Each row has a class, written as a number after it.
[-43   1  19   2 -19  -2 -14 -12 -10   3  15 -46 -17  32  13   4 -11  10
  12   9 -10  17  15   1 -29  -7 -36  -1   8  34   4   9  16 -11  -6   8
  21  36 -12   0  26   0]	5
[ -6  47  25  21  29   4  23  43  -2  -9 -15  11   2 -12 -18 -18 -21 -12
  32  -3 -16  63   8  10  15  39  -1  54 -10  46  -9 -44   0   6  10  -2
  13  -6  -8  59  29 -25]	1
[ -5   3  -8 -13   9  12 -61 -29  38   2  24 -34 -34  54  -4  -3 -17 -11
 -14 -12  -8   3  -3  -3 -20 -14 -13  15   1   3   2   0 -26  -3  12   6
  25 -12  -6  24  31   5]	0
[-10  29   3  12  -6 -18 -32  36 -39  16  20 -49  43  48 -43 -20 -48  29
  26 -10 -39 -62  44 -11 -29  13 -41  -2  62  -4 -27 -37  -6 -34  48  51
  34 -34   8   6   0 -22]	6
[-53   9  31  34   1   5 -34  23 -43  26  15 -86  38  45 -37  24 -83  24
  29   3 -16 -56  41  16 -39  15 -27 -16  16  20 -34 -61  43 -31  -6  58
  41 -15  16  27  -8 -61]	5
[-33  18  11  32   5  51  28  19  25 -23  -3  -2 -27  -2   4   1 -15 -17
  18  16   6  -2 -14  13  18 -11   3  20  12   8  -2 -30   7  20  -4  19
  -3   7   9   9  17 -18]	8
[-49 -43  14  23  19 -65 -74  10 -21  28  34 -42  45  43   4 -22 -27  56
  53 -18   2 -42 -49  -6 -37  -3 -32 -12  47  -2  10 -12   7 -54   3  22
  13 -35  -3 -39   3  -2]	7
[  3  29 -27  -8  -1 -51 -20   1 -23  21  18 -11  46  71   2 -13 -31  25
 -21   5   7 -79 -10 -10 -11 -12 -24 -82  29 -25 -17 -39 -15 -36   6 -25
 -24 -15  -7 -33 -45   1]	6
[-29 -16  20  26  28 -20 -36 -32   7  17  43 -26  59  75 -49   3  -1   7
 -21  -2   7 -91 -18  26 -17 -27  11 -15  29  -9 -11 -26  57 -36   4  28
  -7  -8  19 -15 -13 -35]	4
[-32  49  22  51  14  28 -22 -21 -19   8  19 -43  31  38 -76   9 -16 -22
   6 -13  12 -74  33  18 -16  22  29  11   3   5 -24 -70  17 -12   1  62
 -16 -11  27  61  -8 -67]	7
[-54 -16  39  18  17  29  -4  46  26 -20 -20  -8  -1  13  22  -9 -16   8
  28 -19   2  34 -36   2  14 -24 -30  19  10  17   1 -14  26 -16  13  23
  36   1   8 -30  28  15]	2
[-16  49  20  -3 -16 -36 -48 -27  68 -16   4 -21 -28  79 -66  -9  -6 -18
 -18 -16 -15 -37  -9  -1 -33 -15  -7   7  -9  -9 -25 -27  -6  12  14  -5
  31  29   3  -6  12 -18]	3
[-20  55 -15  15   8  57  50  33   2 -34 -17  20 -46   1  18 -16  -3 -18
  14  19  51  13  -8 -11  38   4  21 -11  -9  26   3 -50 -45  13   1   1
 -22  22  21  30 -19  15]	7
[-49  29  69  18  18 -27 -28  25  22 -18 -23 -25   2  20 -33  -1 -28   1
  18 -25 -41  51  -7  22 -34  11 -30  51  -3  67 -14 -18  21 -11  25  18
  76   2 -11   2  36 -30]	5
[-65  20  26  14  -7 -15 -22  -2  -4  13 -11 -48  45  44  17  25   5  -9
  15   7  17   3 -92  -8 -29   4 -39 -27  -7  27 -21 -25  58 -23 -51 -24
 -23  42  -8  -1  -3  -5]	9
[ -8  65   9  12  -7   2  -6  -3  -9  11  -4 -17 -15  -4  21  37 -27  19
   9  -1  24  42 -18 -11 -20  19  15  -4 -69   7 -11 -49  -2  23 -31 -39
  33 -14   7  28 -18 -15]	3
[-39   4   8  -2  11  -1  28  15  36 -10   9  -7 -14  34  24   0  -7  28
  -4  25  27  -8 -53  -6  20 -40 -13 -17   9   9   9 -18  35  -6 -15 -19
  21  26  20 -44 -20  37]	4
[ -8 -24   1  22  18   0 -30  13 -31  17  25   8  49  44  -4 -20 -32  16
  -7 -20   1 -23   3   7   2  -3 -13 -30  20 -29 -18 -12  -5 -40  39  17
 -33 -46   9   9   4  -3]	2
[ 11  70  16  13   2  15  17  -7   4 -12 -17  19 -21  -2 -21  18 -16  -4
 -10   4  12  40  -2   7 -10  23  30  12 -48  16 -19 -51 -14  29   0 -32
  17  -5   0  31 -13 -27]	3
[  6  30  -8  11  12   1   0 -32   9   9  14   9 -23 -16  34  37 -23   4
 -26  15  24  26 -21   3  -1   4  21 -21 -57 -13  -2 -25  -2  31 -42 -49
 -14 -32  -9  22 -23 -26]	8
[ 31   6 -47 -41  -2 -39 -13 -28  29  -7  48  16 -51  66   0 -30   2  26
 -46  34  21 -10   7 -35   3 -28  -8 -40  -1 -44  16   5 -41  -7  40 -53
  -9 -12   0 -10 -21  60]	4
[  2  69  10  19   6  49  34 -16  -8  -3  11 -14 -21  -5 -31  35 -25   2
 -21  26   9  19  42   2   0  17  29  22 -50   5 -26 -57   8  22   2   2
  34 -30  26  78 -26 -28]	4
[ 21 -48  11   6 -37   4 -26   1  58 -14  18  44 -43  -2 -30   1 -18 -12
  12   8 -54 -44  17  13 -30  -9 -18  29  48  -2 -15  11 -33  24  27  22
  -2  10 -22 -10  48 -13]	8
[-29 -13   3  -3   4 -35 -11 -27  25 -10  11  16  21  57  28 -25  44 -11
 -19  -2  16   0 -79   3 -14 -29 -12 -25  14  17   9  30   4 -23 -14 -48
 -71  50 -20 -38  -6  18]	9
[ 25 -18 -21 -10 -46  19 -30  10  -3  23   7 -28 -25 -22  45  65 -49   9
  39  36  15 -47  38 -20 -33  22 -35 -39  -4 -15 -22 -44 -42  10 -54   6
  30 -22 -14  49  21  -8]	6
[  7  16  -7  17   4 -32 -12   5 -29  14  16  19  41  49 -29 -29 -34  34
   8 -15   2 -43 -16   6 -15   3   4 -36  41 -19  -3 -31 -25 -21  27 -14
 -41  -6   2 -25 -18  -1]	3
[  52  -11  -45  -24  -42  -26   -1    5   32  -29    4   92  -55    7
    3  -29    6   -2    0   16  -15  -16   -5   -7  -13   -5  -12  -36
   28    1   12    8 -114   10   40  -30  -46   25  -28  -24    3   63]	7
[  0  84 -10 -11 -27 -28 -30   1  29 -25  12 -46 -69  56 -70 -28 -24  -3
   8   5 -26 -18  39 -55 -33  13 -29  14 -11  -6 -23 -37 -47   4  53  21
  51  11  13  24 -20  11]	7
[-27 -31   7 -22  -6 -18  -2  51  31 -31  12  -5 -36  16  26 -51 -13  40
  25  -1 -29  37  -3  -3   2 -41 -41  21  46  38  41  46 -19 -18  71  16
  56  33   2 -88  17  57]	5
[-18   5   4  24   9 -45 -14   1  -7  10  31 -16  44  51 -43 -22 -45  23
   3   3 -35 -67 -21  -1 -27  -9 -18 -29  47 -25 -18 -22  29 -18  27  13
 -27 -13   1 -32 -16 -26]	8
[   8  -25  -22   22   36   22   -5  -38  -35   17   22   35   51   32
   48   10    0  -12  -51    4   77  -41  -34   21   26  -18   27 -101
  -31  -44  -13  -13  -14  -30  -33  -44 -112  -52   -6   25  -29  -17]	2
[ 23  69 -23 -13   0   2  -4 -23  37 -13  18  -8 -43  48 -46 -14  -9 -41
 -24  18   9 -12  50 -12   5   6   8  -6 -40  -9 -18 -50 -27  20   8  -9
 -11  15  -3  68  -3 -22]	1
[-20  36 -19   2  -8  58  23 -54  -8  12   8 -14 -15  31  37  21   2 -17
 -27  18  18  -1 -20   9   3 -14  19 -31 -20  13   1 -11   1  12 -41 -33
 -43  32 -13  25  -7  -2]	0
[ 10  24   8  13  17  -4 -29 -26  22 -18  38   4  40  63 -78 -40  14 -21
 -35 -24 -20 -75   9  19 -26 -19  20  -7  19 -17 -17  -3  -1 -20  59  37
 -40  15  26  -8 -34 -35]	9
[-24  -6  19  16  11  14  14 -30   1 -18   1  21  -4  45  -1 -13  23 -37
 -33   2  22   9  -4  47  14 -18  -7 -12  27  51  -1  10 -10 -11  -8 -18
 -61  45 -28   7  27 -12]	5
[ 19 -30  -4 -38   7 -69 -27   8  24 -12  49  35 -24  12  17 -59   6  69
  -1  -6 -32  53 -24 -26 -10 -33 -29  29  35  -5  34  72 -27 -19  73 -41
  45 -26  -9 -81   2  76]	4
[ 20  -3 -13 -22   2   3 -38 -41  56 -13  39  -2 -46  54   2 -11  15 -18
 -58  -4  20 -14  17 -12  -2 -35  -6 -29 -54 -43  -2  23 -35   1  32 -16
  -5 -19   4  13  -1  12]	2
[ -2   0  -9  -3   5  80  26  22  14 -29  19   1 -50 -15  32 -12  -9  12
   4   4  27  31  37 -22  34 -28   2   1 -27 -23   7  -2 -27  13  38  27
  19 -15  33   7  -5  23]	2
[ -2   5 -19  -3   3  65  43  45 -15 -35  -4  23 -32 -24  46 -20 -13   8
  11  13  31  44  17 -23  47 -17  -5 -14 -11 -18   4   1 -33   5  35  -1
 -17 -24  13  10  -2  42]	2
[  2  26   7  22  14   8  -9 -20  17  -4  18   7 -22 -16   8  20 -10  -3
 -10  10  -5  36  -4   9  -6  13  15  20 -32   3  -6 -13   5  28  -8 -11
   9 -33  -8  22   2 -33]	8
[-36 -29   8  26  16   9 -22 -60   2   7  18   3   5  12  48  12  52 -32
  -5   3  69   2 -52  24   9 -14  23  -5  -8  36  16  16   3 -10 -66 -20
 -64   9 -19  23  24 -16]	7
[-69 -26  34  21   5 -40 -41   7 -16  18   5 -36  26  13  41   2   0  22
  58   6  24  37 -88  -8 -18   9 -46   8  34  54  12   4  41 -32 -43  -9
   2  14 -25 -27  38  16]	7
[ 33 -26 -30 -43 -49 -90 -22  32  34   6  13  -2 -22  33  27  -9 -28  43
  26  11 -72 -51  -3 -46 -50  -6 -75 -41  37  -3   5  10 -58 -16  25 -16
  57  25 -23 -72  -6  64]	6
[-15 -22  -4   6 -50  -9 -53  12  19  17  15 -46 -36  -9   7  41 -36  31
  64  14 -24 -42  -6 -33 -57   9 -30  -9  -8  -1 -14 -23 -30  11 -37  27
  64   3   4   9  31   0]	7
[ 17  30 -14   1 -34  23  12  39   2  -6 -40  41  -3  11   0  27 -42 -23
  19  29  11 -18 -31 -14 -28  37 -17 -59  -8   1 -40 -70 -63   4 -27 -41
 -58  18 -18  56 -13   0]	9
[  2  11  19  22 -45   4   2   7  50 -10 -14   9 -31  15 -50  34 -39 -25
  18  24 -55 -71  -2   0 -43   5 -26  -3  16  -6 -41 -46  -7  27  -8  13
  10  32 -15   8  27 -31]	8
[-28  30  10  14  24  92  43  34   7 -25 -25  14 -16   3  11  -4 -17 -19
  11  -4   9  27 -17  18  35  -9  12  19  19  44   5 -39 -10  15   8  19
  -5  20  11  20  19   5]	0
[-64  15   8   5   4  14  10  57 -17  -9 -14 -54 -11   8  52  20 -49  29
  37  23  36  28 -26  -9  12  -6 -35 -32  -8  33   9 -44  20 -16 -28  -8
  26   8   8  -8   0  18]	5
[-24 -37   8  17  -3  -9 -17 -46  12   4  34   8  -7  13  30  -9  16  -5
  -6   8   2   9 -36  13  -3 -22 -11  19  40   6   9  39  17  -1 -14 -16
 -46  14 -23 -17  32  -4]	8
[-13 -10   3  11  10  19  17   7 -44 -20 -14  39   6   6  24 -21  -2 -21
   7  11  22  66  -6  25  17  15 -22  -4  59  61   4   7 -35 -20  11 -17
 -68  20 -38  28  44  15]	5
[ 47 -16 -39 -29   5   4 -24 -36  39  -8  64   0 -53  15  10 -34  28 -19
 -17  21  42   0  51 -13  17 -22  10   8 -29 -32  23  30 -50   5  23 -12
 -30 -12   0  39  17   8]	1
[ 17  47  14   5   4 -11  10  -6  15 -21  -3  47 -21   1 -17 -13   8   7
 -11 -17 -18  46  -1  10  -9  12  25  27 -26  18  -2 -13 -33  26  31 -31
  18  -1  -5   2   1  -2]	3
[  9 -13 -36 -23  14   3  18  11  10 -18   6  31 -19   7  87 -16  19   0
  -9  12  64  12 -24   0  48 -34  -8 -39  11   8  29   2 -55  -8 -15 -47
 -32   1 -12 -32 -12  46]	6
[-14  21 -10 -17 -17   2  42  52  13 -23  14 -15 -44  30 -20 -37 -24  57
  23  28 -33   6   9 -34   5 -26 -45  11  49  -5  12  -7  -2  -2  63  17
  61  28  22 -57 -19  68]	4
[ 20 -69  -9  -8  17 -42 -52  -9  51 -23  41  45 -24  28   1 -58  17 -15
 -17 -13  -5  18 -32   8   1 -27 -25  32  60  -9  19  68 -56 -16  53 -18
 -45 -25 -22 -22  60  31]	8
[-30  -6  40   7  12 -38 -34   4  13  -5   1 -22  -9   8  15   4 -21  23
   3 -16 -19  51 -12  17 -27  -8 -20  30 -12  48  12   9  12 -19  10  -7
  59  -5 -12 -28  14  -7]	5
[ 21  14 -30  -3 -12 -15 -29  18 -46  24  38 -32  26  33 -22 -23 -47  38
  17   4 -22 -45  70 -11 -12   9 -26 -12  52 -23 -13 -23 -39 -23  52  31
  20 -42   2   3 -14  -6]	6
[ -7  21 -20  29  21  27 -20  19 -64  21  14  -9  60  26   1   9 -40  13
  23   3  47 -25 -13  -2  -8  26   8 -46   7 -18 -23 -71 -26 -28  -3   3
 -72 -38  14  61 -31 -31]	9
[-29  22  -2   9 -13  32   7  31   1   1 -10 -19 -26   2  42  20 -27  25
  41  11  46  13 -29 -16   7  -7   4 -11 -19   4  14 -50  -5  12 -27 -15
  27  12  15 -11  -4  13]	3
[-17  20   3  23  15 -22 -20  10 -23   3 -10  11  -7 -25  43  10 -15  21
  29  -3  25  71 -49  -7  -5  28  -1   8 -17  33  15 -31 -34 -12 -24 -33
   6 -43 -16  18   7  17]	7
[ 38  11 -39 -24   7  23 -16 -39  23 -18  54  25 -54  38 -13 -19  21 -13
 -47  16  39  -9  49 -16  23 -17  17  -7  -9 -31  -1   3 -57   8  34 -15
 -23 -28  14  50 -10  25]	4
[ -8  17   8  -4  11 -19 -30  27  11  -7   6  -2  -2  -1  11 -19 -15  31
  21 -13 -16  76 -23 -10 -24  14 -16  35 -11  14  11   1 -26  -7  33 -15
  26 -25  -1   3  -2  17]	9
[ 27 -67  -6   2 -10  41   8  -3  15  -4  10  74 -15  -8   9  17   5  -8
   4  17  17 -22  -4  23   5   0  -1 -11  41   4  -1 -13 -62  -2 -18 -17
 -45  -8 -18  35  35  20]	4
[ 10  15  -1  -3  18 -16 -17  -3  17 -18  13  22  -2  -5  13 -22  13  10
  -5 -23  -8  66 -25  -5 -14  -1   1  24 -22  17  17  14 -45  -4  30 -25
  -8 -22  -1   5 -11  20]	9
[ 53 -21 -25 -29 -61   4 -16   4  31  18  53 -34 -71 -16  -2  18 -23  34
  31  27 -48 -50  86 -39 -40  -2 -25   3 -33 -32   3   0 -20  27   9  35
  75  22  11  -7 -11   4]	1
[ -1  22  -6  -9   6 -27 -56 -55  67 -15  37 -24 -47  53 -28  -5  25 -29
 -28   1  32 -40   1 -13 -17 -18  11  -8 -39  -6   1  -6 -28   8  -1   4
   3   2   7  23  -1 -11]	7
[ 43   6 -60 -19   6  -4 -22 -59  32 -15  46  40 -51  26  29  -9  10 -28
 -53  21  57  -3 -11  -7  23 -25  21 -49 -30 -51   4  10 -80  18  -3 -73
 -83 -19 -13  22 -14  13]	8
[-44   9  -9  -2 -10  23 -14   5  17   7  25 -67 -41  -5  61  27   1  31
  38  14  54  -7 -30 -33  -5 -22  -4 -24 -55  -1  31 -17   8   4 -48   5
  53  11  30 -26 -29  19]	7
[ 29  24 -43   1   6  -2  -3   3 -18  -4  26  27  35  48 -25 -40  -6   8
 -26   3  12 -46   6  -5  -1  -7  13 -55  22 -40  -7  -9 -53 -20  51  -5
 -85 -17  15   2 -47   6]	9
[-31   1  11   8  -5  18   4  22  20  -2   2  -6 -27   7  45   4 -12  26
  38   6  39  22 -34  -4  11 -14  -3   7   0  13  18 -22   0  12 -18  -9
  21  26  11 -26  11  18]	3
[-12  32  24   4   9 -10   7  19  -1   1  18 -32 -13  -1 -28   7 -34  50
  26  10 -34  39  16 -20 -26  14 -18  46 -11  11 -10 -24  19   5  31  11
  85 -23  17  18  -1   5]	4
[ -17   42  -19   12   12   38   44  -20  -38    1  -23   40   12   36
   37   -1   -8  -20  -24   11   21   30  -52   18   26    3    9  -36
   27   43   -9  -22  -14    1  -29  -57 -105   33  -35   32    5   10]	0
[ 19  39  -9  12  -6   1  -2  -7 -22   5  26  -6  22  47 -69 -26 -29  13
  -7  -8 -10 -62  39   4 -18  -1  18 -18  18 -25 -21 -27 -16   1  45  23
 -14  -2  21  -2 -34 -28]	3
[  2  51 -22   5  -8  -9   9  -2 -13  31  36 -47  20  54 -33  -5 -47  17
  -8  25   0 -80  34 -12 -11  -5   9 -48 -28 -33 -20 -53  26  -6  -1   5
 -12   7  20  20 -49 -40]	1
[-34  19 -10  12  26  69  25  -4   7   6  -3 -18 -15   7  81  37 -13   4
  -2  12  60   6 -54   6  29 -25  22 -40 -39  13  14 -39   8  11 -62 -25
 -16   7  15  10 -10   4]	0
[ -1 -17  10 -15   5 -33 -25  10  27  -8  19  12 -13   1  41 -18  -2  37
  -9 -13 -16  61 -29 -17  -9 -23 -20   2 -46 -14  14  40 -10 -15  43 -37
  37 -36  -7 -51  -5  39]	2
[  -2   74   -3    1    3   -3   23  -33   28   15   14  -39  -19    6
    8   28   -9   -3  -18   22    8   -2    8   -2   -6    1   27  -16
 -103   -7   -1  -43   25   27  -47  -36   24    6    4   36  -38  -38]	1
[-25   9  -6  13   1  72 -15 -65  -5   8  31 -38   3   5  28  39  39 -40
 -17   9  66 -11  -3   9   3  -8  32  -9 -49   1 -10  -5   9  13 -58   0
 -58   8  11  78  -6 -44]	9
[-19  93  10  28  31   3  20  28 -16 -20 -56  30  29  10  -8  13 -20 -26
  -1  -1  12  70 -62   4   3  51   4 -13 -30  40 -28 -89 -23  -1 -13 -48
 -38 -12 -14  66 -18 -12]	9
[ 12  68  -9  15  21 -18  36  -4   9 -30 -16  66  -9   3 -13  -9 -16 -16
 -40  11 -13  43 -43  15  16  13  11 -17  -6   9 -14 -32 -26  23  18 -59
 -55  -9 -24  11 -15  -2]	8
[-41   7  25  18  -1  82  14  23   1  -5  19 -59 -26 -10  -8  30 -13  18
  41  21  21 -11  30 -16  10 -12  -5  39   1  11  -6 -39  47  11  -5  64
  77  -7  42  24   5 -14]	4
